Here is a tiny trained network, its code and every weight. The questions are about switching its units off for an input and a target symbol, where a switched-off unit gives its printed mean instead of its output.

import numpy as np


def w(rows, s, z=0):
    codes = np.array(rows[::2]) - 128.0
    scale = np.full(codes.shape[1], s)
    scale[-1] = z or s
    return codes * scale


def norm(h):
    return h / np.sqrt((h * h).mean(-1, keepdims=True) + 1e-5)


def f(y):
    return np.maximum(y, 0)


def softmax(a):
    e = np.exp(a - a.max(-1, keepdims=True))
    return e / e.sum(-1, keepdims=True)


def log_softmax(a):
    a = a - a.max(-1, keepdims=True)
    return a - np.log(np.exp(a).sum(-1, keepdims=True))


def net(x, mask):
    ids = ['αβγδεθλμξστφψ'.index(c) for c in x.split()]
    T = len(ids)
    res = E[ids] + P[:T]
    u = 0
    for l in range(3):
        q, k, v = (norm(res) @ M[l].T for M in (Q, K, V))
        z = softmax(np.where(np.tri(T) > 0, q @ k.T / 3**0.5, -1e9)) @ v
        res = res + np.where(mask[u], z, O[l][:, -1]) @ O[l][:, :-1]
        u += 1
        y = f(norm(res) @ A[l][:, :-1].T + A[l][:, -1])
        res = res + np.where(mask[u : u + 4], y, B[l][:, -1]) @ B[l][:, :-1]
        u += 4
    return log_softmax(norm(res)[-1] @ U[:, :-1].T + U[:, -1])


Q, K, V, O, A, B = {}, {}, {}, {}, {}, {}
E = w([
[172,53,209,114,94],'α',
[170,156,157,149,125],'β',
[106,112,137,82,123],'γ',
[129,156,149,125,113],'δ',
[133,53,105,112,87],'ε',
[106,51,49,155,123],'θ',
[127,2,103,114,168],'λ',
[198,157,105,136,173],'μ',
[165,69,122,132,29],'ξ',
[104,162,129,179,88],'σ',
[93,163,124,93,63],'τ',
[144,154,69,221,146],'φ',
[97,139,193,224,196],'ψ',
],0.0043)
P = w([
[119,64,126,84,171],'0',
[95,200,123,130,153],'1',
[112,125,49,135,107],'2',
[176,21,251,78,55],'3',
[93,184,144,118,135],'4',
[113,122,54,133,101],'5',
[175,17,247,79,52],'6',
[91,170,154,108,116],'7',
[113,121,55,131,100],'8',
[173,16,244,76,53],'9',
[91,165,162,98,109],'10',
[120,118,52,131,102],'11',
],0.0029)
Q[0] = w([
[40,101,214,141,201],'0.h0',
[135,9,99,110,59],'0.h0',
[155,84,36,146,255],'0.h0',
],0.009)
K[0] = w([
[50,67,243,116,201],'0.h0',
[75,13,86,121,48],'0.h0',
[120,74,52,141,255],'0.h0',
],0.009)
V[0] = w([
[145,99,5,188,76],'0.h0',
[17,126,150,99,179],'0.h0',
[108,115,44,119,210],'0.h0',
],0.002)
O[0] = w([
[160,83,248,18,43,222],'0.h0',
[75,94,58,79,206,105],'0.h0',
[52,29,181,26,86,3],'0.h0',
],0.0017,0.00039)
A[0] = w([
[152,145,127,25,53,186],'0.n0',
[179,38,142,136,149,250],'0.n1',
[90,4,159,167,208,117],'0.n2',
[249,47,85,82,141,108],'0.n3',
],0.0035,0.0022)
B[0] = w([
[148,146,111,143,204,238],'0.n0',
[184,163,71,112,118,254],'0.n1',
[195,180,100,221,71,203],'0.n2',
[2,197,180,133,128,200],'0.n3',
],0.005,0.0032)
Q[1] = w([
[128,167,2,152,124],'1.h0',
[140,208,197,113,177],'1.h0',
[17,117,163,205,154],'1.h0',
],0.0077)
K[1] = w([
[83,110,2,238,96],'1.h0',
[120,245,227,155,212],'1.h0',
[63,7,198,137,154],'1.h0',
],0.0058)
V[1] = w([
[214,72,191,240,21],'1.h0',
[215,6,163,40,201],'1.h0',
[105,77,186,237,180],'1.h0',
],0.0014)
O[1] = w([
[54,83,30,98,175,147],'1.h0',
[3,161,121,245,96,5],'1.h0',
[61,201,71,123,199,91],'1.h0',
],0.0016,0.0014)
A[1] = w([
[40,206,236,48,149,7],'1.n0',
[103,75,254,178,247,201],'1.n1',
[191,139,118,196,226,139],'1.n2',
[70,117,255,113,254,137],'1.n3',
],0.0038,0.002)
B[1] = w([
[234,135,219,109,160,178],'1.n0',
[177,51,97,65,57,185],'1.n1',
[103,90,171,107,153,253],'1.n2',
[100,128,106,131,1,177],'1.n3',
],0.006,0.0021)
Q[2] = w([
[202,47,69,141,25],'2.h0',
[185,5,215,57,150],'2.h0',
[153,155,1,130,227],'2.h0',
],0.0072)
K[2] = w([
[25,120,64,198,82],'2.h0',
[3,124,186,100,158],'2.h0',
[171,96,1,85,191],'2.h0',
],0.0078)
V[2] = w([
[63,161,138,231,119],'2.h0',
[181,255,99,91,97],'2.h0',
[152,81,182,219,76],'2.h0',
],0.0026)
O[2] = w([
[204,163,252,199,25,42],'2.h0',
[37,164,85,156,126,254],'2.h0',
[143,63,159,238,156,197],'2.h0',
],0.0024,0.00089)
A[2] = w([
[91,171,255,209,135,48],'2.n0',
[141,154,218,111,244,87],'2.n1',
[66,23,115,172,46,224],'2.n2',
[10,116,67,117,88,1],'2.n3',
],0.0042,0.0018)
B[2] = w([
[1,129,30,145,141,175],'2.n0',
[177,56,168,143,85,201],'2.n1',
[135,147,197,46,161,252],'2.n2',
[95,85,216,238,133,160],'2.n3',
],0.0048,0.0025)
U = w([
[105,181,93,22,27,97],'α',
[83,208,231,177,86,111],'β',
[173,239,183,92,224,161],'γ',
[36,76,212,62,115,67],'δ',
[60,40,90,140,42,107],'ε',
[65,227,75,147,90,239],'θ',
[106,113,139,217,215,246],'λ',
[168,26,2,113,62,31],'μ',
[151,16,157,52,245,1],'ξ',
[228,155,35,147,196,192],'σ',
[225,32,174,251,119,29],'τ',
[204,205,70,206,33,133],'φ',
[71,137,76,30,200,226],'ψ',
],0.01,0.0037)

Each question gives the input, a string of symbols that net reads in full, and the target symbol t.
The units are the heads (3 rows each of Q, K, V and O) and the neurons (one row each of A and B). Each row of codes is followed by its name. A weight is (code - 128) times the scale printed after its matrix; where a second scale follows, it is the last column's (O, A, B and U).
mask holds one flag per unit, layer by layer, with each layer's heads first. A switched-off unit (its flag False) gives its mean, the last column of its rows in O or B, instead of its output. The means were averaged over made-up inputs and are rounded, as every weight is.
A unit's drop is (log p(t) with every unit on - log p(t) with that unit switched off) / (log p(t) with every unit on - log p(t) with every unit switched off).
The circuit of an input: a set's keep is (log p(t) with only the set's units on - log p(t) with every unit switched off) / (log p(t) with every unit on - log p(t) with every unit switched off). Starting from the 12 units with the biggest drops (on a tie, the unit counted first), units are removed one at a time, each time the one whose removal leaves the highest keep (on an exact tie, the one counted first), for as long as the keep stays at least 0.8.
circuit, biggest first: the units of the circuit, biggest drop first
most important unit: the unit with the biggest drop
k most important neurons: the k neurons with the biggest drops, biggest first
top k neurons in layer l: the k neurons of layer l with the biggest drops, biggest first
input δ λ μ γ λ σ μ γ τ, target θ: 4 most important neurons : [0.n0; 0.n3; 1.n2; 0.n1]
input ε μ τ λ γ σ, target β: circuit, biggest first : [0.n1; 2.n2]
input γ ψ γ β α γ ξ γ μ ψ λ σ, target β: 2 most important neurons : [0.n1; 0.n2]
input ψ μ φ σ γ θ θ ε τ, target θ: 2 most important neurons : [0.n0; 1.n2]
input φ τ γ γ, target α: 2 most important neurons : [1.n2; 2.n2]
input τ φ θ δ τ θ φ β ψ ψ ψ, target δ: circuit, biggest first : [1.n1; 1.n2]
input γ δ λ θ β, target ε: 4 most important neurons : [0.n1; 1.n2; 0.n0; 0.n3]
input ξ φ δ σ μ σ β γ ψ σ α, target τ: circuit, biggest first : [0.h0; 2.n2]
input ψ ξ γ γ β ε φ, target φ: 3 most important neurons : [0.n1; 0.n3; 1.n1]
input φ θ θ, target ε: 3 most important neurons : [2.n3; 1.n2; 0.n3]
input δ β ε φ ε γ λ ψ, target δ: top 3 neurons in layer 1 : [1.n1; 1.n2; 1.n3]
input ξ ε τ β, target α: most important unit : 0.n2
input λ ξ ξ γ μ, target ξ: circuit, biggest first : [1.n2; 0.n2; 2.n1]
input δ ψ δ α γ ψ γ, target τ: top 2 neurons in layer 1 : [1.n1; 1.n3]
input γ ξ φ φ λ, target σ: 4 most important neurons : [0.n2; 0.n1; 1.n3; 2.n1]
input ψ β δ, target ξ: top neuron in layer 1 : [1.n2]
input β γ λ θ ε δ μ τ α, target φ: 2 most important neurons : [0.n1; 0.n3]
input φ λ ξ δ σ γ ε ε, target ψ: top 2 neurons in layer 0 : [0.n0; 0.n2]
input δ λ τ δ, target α: top 3 neurons in layer 2 : [2.n1; 2.n2; 2.n3]
input λ ε μ ε λ τ γ, target α: top 2 neurons in layer 0 : [0.n1; 0.n2]
input μ μ φ γ τ σ ψ μ β γ δ θ, target ε: 3 most important neurons : [2.n3; 0.n3; 1.n2]
input φ ψ γ γ, target τ: most important unit : 0.h0
input γ τ σ β ψ θ μ φ, target λ: 2 most important neurons : [0.n1; 0.n2]
input γ μ ε, target δ: 3 most important neurons : [0.n3; 2.n3; 2.n2]
input θ θ γ φ λ, target σ: 3 most important neurons : [0.n2; 0.n1; 1.n3]
input ε τ τ ξ θ ψ γ μ ψ τ ψ β, target τ: 3 most important neurons : [2.n1; 0.n2; 1.n2]
input μ ψ γ γ ψ ψ ε α, target τ: top 2 neurons in layer 2 : [2.n2; 2.n0]
input ε τ δ δ, target α: top neuron in layer 1 : [1.n1]
